Below is a small trained network, with its code and all its weights. Each question gives an input and a class and asks what happens when units are switched off, that is, made to give their printed mean instead of their output.

import numpy as np


def w(rows, s, z=0):
    codes = np.array(rows[::2]) - 128.0
    scale = np.full(codes.shape[1], s)
    scale[-1] = z or s
    return codes * scale


def f(y):
    return y / 2 * (1 + np.tanh(0.7978845608 * (y + 0.044715 * y**3)))


def log_softmax(a):
    a = a - a.max(-1, keepdims=True)
    return a - np.log(np.exp(a).sum(-1, keepdims=True))


def net(x, mask):
    res = np.array(x, float).reshape(1, 6) / 4 @ E
    y = f(res @ A[0][:, :-1].T + A[0][:, -1])
    res = res + np.where(mask, y, B[0][:, -1]) @ B[0][:, :-1]
    return log_softmax(res[-1] @ U[:, :-1].T + U[:, -1])


A, B = {}, {}
E = w([
[197,182,166,128,124,88,65,83,156,179,56],'x0',
[155,84,184,98,66,50,111,166,147,89,103],'x1',
[162,85,78,205,163,102,199,113,173,124,119],'x2',
[214,122,180,191,181,120,132,95,74,84,171],'x3',
[114,121,102,113,253,153,79,182,171,187,114],'x4',
[104,57,115,132,166,124,155,175,161,87,128],'x5',
],0.0064)
A[0] = w([
[162,121,80,174,177,89,115,120,241,200,82,230],'N1',
[172,136,123,156,179,107,88,114,180,175,67,174],'N2',
[60,78,119,93,114,111,136,191,209,99,95,243],'N3',
[135,218,142,97,46,112,122,60,84,147,99,189],'N4',
[170,112,91,227,113,96,254,63,135,80,160,210],'N5',
[164,184,199,86,125,138,30,103,94,157,106,253],'N6',
[70,46,111,86,77,90,173,202,156,79,154,207],'N7',
[81,137,62,138,190,219,156,141,119,133,176,183],'N8',
[195,91,168,190,116,84,178,89,92,75,170,229],'N9',
[187,134,203,148,133,107,113,118,81,99,152,235],'N10',
[75,135,47,146,200,223,144,163,112,146,188,178],'N11',
],0.0062,0.0025)
B[0] = w([
[185,163,137,81,149,142,167,193,192,126,2,221],'N1',
[198,186,166,76,142,102,125,185,185,92,78,189],'N2',
[118,142,113,74,131,133,128,164,193,142,65,215],'N3',
[101,141,115,169,5,170,97,48,116,198,151,227],'N4',
[89,44,75,210,106,204,225,129,78,125,68,254],'N5',
[182,204,176,119,47,112,78,102,151,155,142,248],'N6',
[175,172,166,72,157,110,137,212,210,84,51,230],'N7',
[94,92,58,122,88,193,147,91,145,208,72,238],'N8',
[156,92,147,221,114,152,178,132,56,87,133,234],'N9',
[217,147,200,171,102,105,106,106,85,90,169,206],'N10',
[88,78,62,116,89,192,152,95,153,212,77,255],'N11',
],0.0067,0.0052)
U = w([
[50,136,81,121,229,2,123,64,116,106,203,2],'0',
[87,106,77,137,96,172,152,100,129,173,108,145],'1',
[156,157,147,68,158,99,120,188,176,110,99,151],'2',
[145,100,148,175,144,116,162,140,81,61,146,127],'3',
[80,112,108,100,167,111,106,139,135,126,143,60],'4',
[63,121,100,125,173,20,126,95,135,119,218,27],'5',
[116,90,111,136,204,136,123,105,90,145,174,101],'6',
[138,159,160,132,96,101,77,78,106,138,193,139],'7',
],0.011,0.01)

Each question gives the input, the list of numbers given to net, and the class t.
The units are the neurons (one row each of A and B). Each row of codes is followed by its name. A weight is (code - 128) times the scale printed after its matrix; where a second scale follows, it is the last column's (A, B and U).
mask holds one flag per neuron, in row order. A switched-off neuron (its flag False) gives its mean, the last column of its row in B, instead of its output. The means were averaged over made-up inputs and are rounded, as every weight is.
A unit's drop is (log p(t) with every unit on - log p(t) with that unit switched off) / (log p(t) with every unit on - log p(t) with every unit switched off).
The circuit of an input: a set's keep is (log p(t) with only the set's units on - log p(t) with every unit switched off) / (log p(t) with every unit on - log p(t) with every unit switched off). Starting from all 11 units, units are removed one at a time, each time the one whose removal leaves the highest keep (on an exact tie, the one counted first), for as long as the keep stays at least 0.8.
units of the circuit, in order: the units of the circuit, biggest drop first
most important unit: the unit with the biggest drop
top k neurons: the k neurons with the biggest drops, biggest first
drop of u: that unit's drop, to one decimal
input [6,-6,1,-7,1,3], class 2: top 2 neurons	(N1; N5)
input [-8,0,6,1,-5,-5], class 3: most important unit	N9
input [7,6,-6,8,-5,8], class 7: units of the circuit, in order	(N6; N10)
input [-1,0,0,3,3,-5], class 7: top 2 neurons	(N5; N7)
input [-3,4,8,-4,-6,-8], class 3: top 3 neurons	(N11; N8; N9)
input [8,-4,5,4,4,5], class 2: top 2 neurons	(N1; N2)
input [5,0,-6,5,3,2], class 7: top 2 neurons	(N7; N6)
input [-2,1,0,0,0,2], class 2: top 3 neurons	(N4; N5; N7)
input [7,-6,3,5,8,4], class 2: top 2 neurons	(N2; N1)
input [7,1,7,-6,1,-7], class 2: top 2 neurons	(N1; N2)
input [-6,-5,8,8,0,8], class 1: top 2 neurons	(N11; N8)
input [5,-6,-8,-1,0,-4], class 7: drop of N3	0.0
input [-7,7,-2,-5,5,1], class 2: drop of N7	0.2
input [-4,6,-8,-8,-6,-7], class 7: most important unit	N4
input [1,-7,-2,6,-2,-3], class 7: drop of N1	0.2
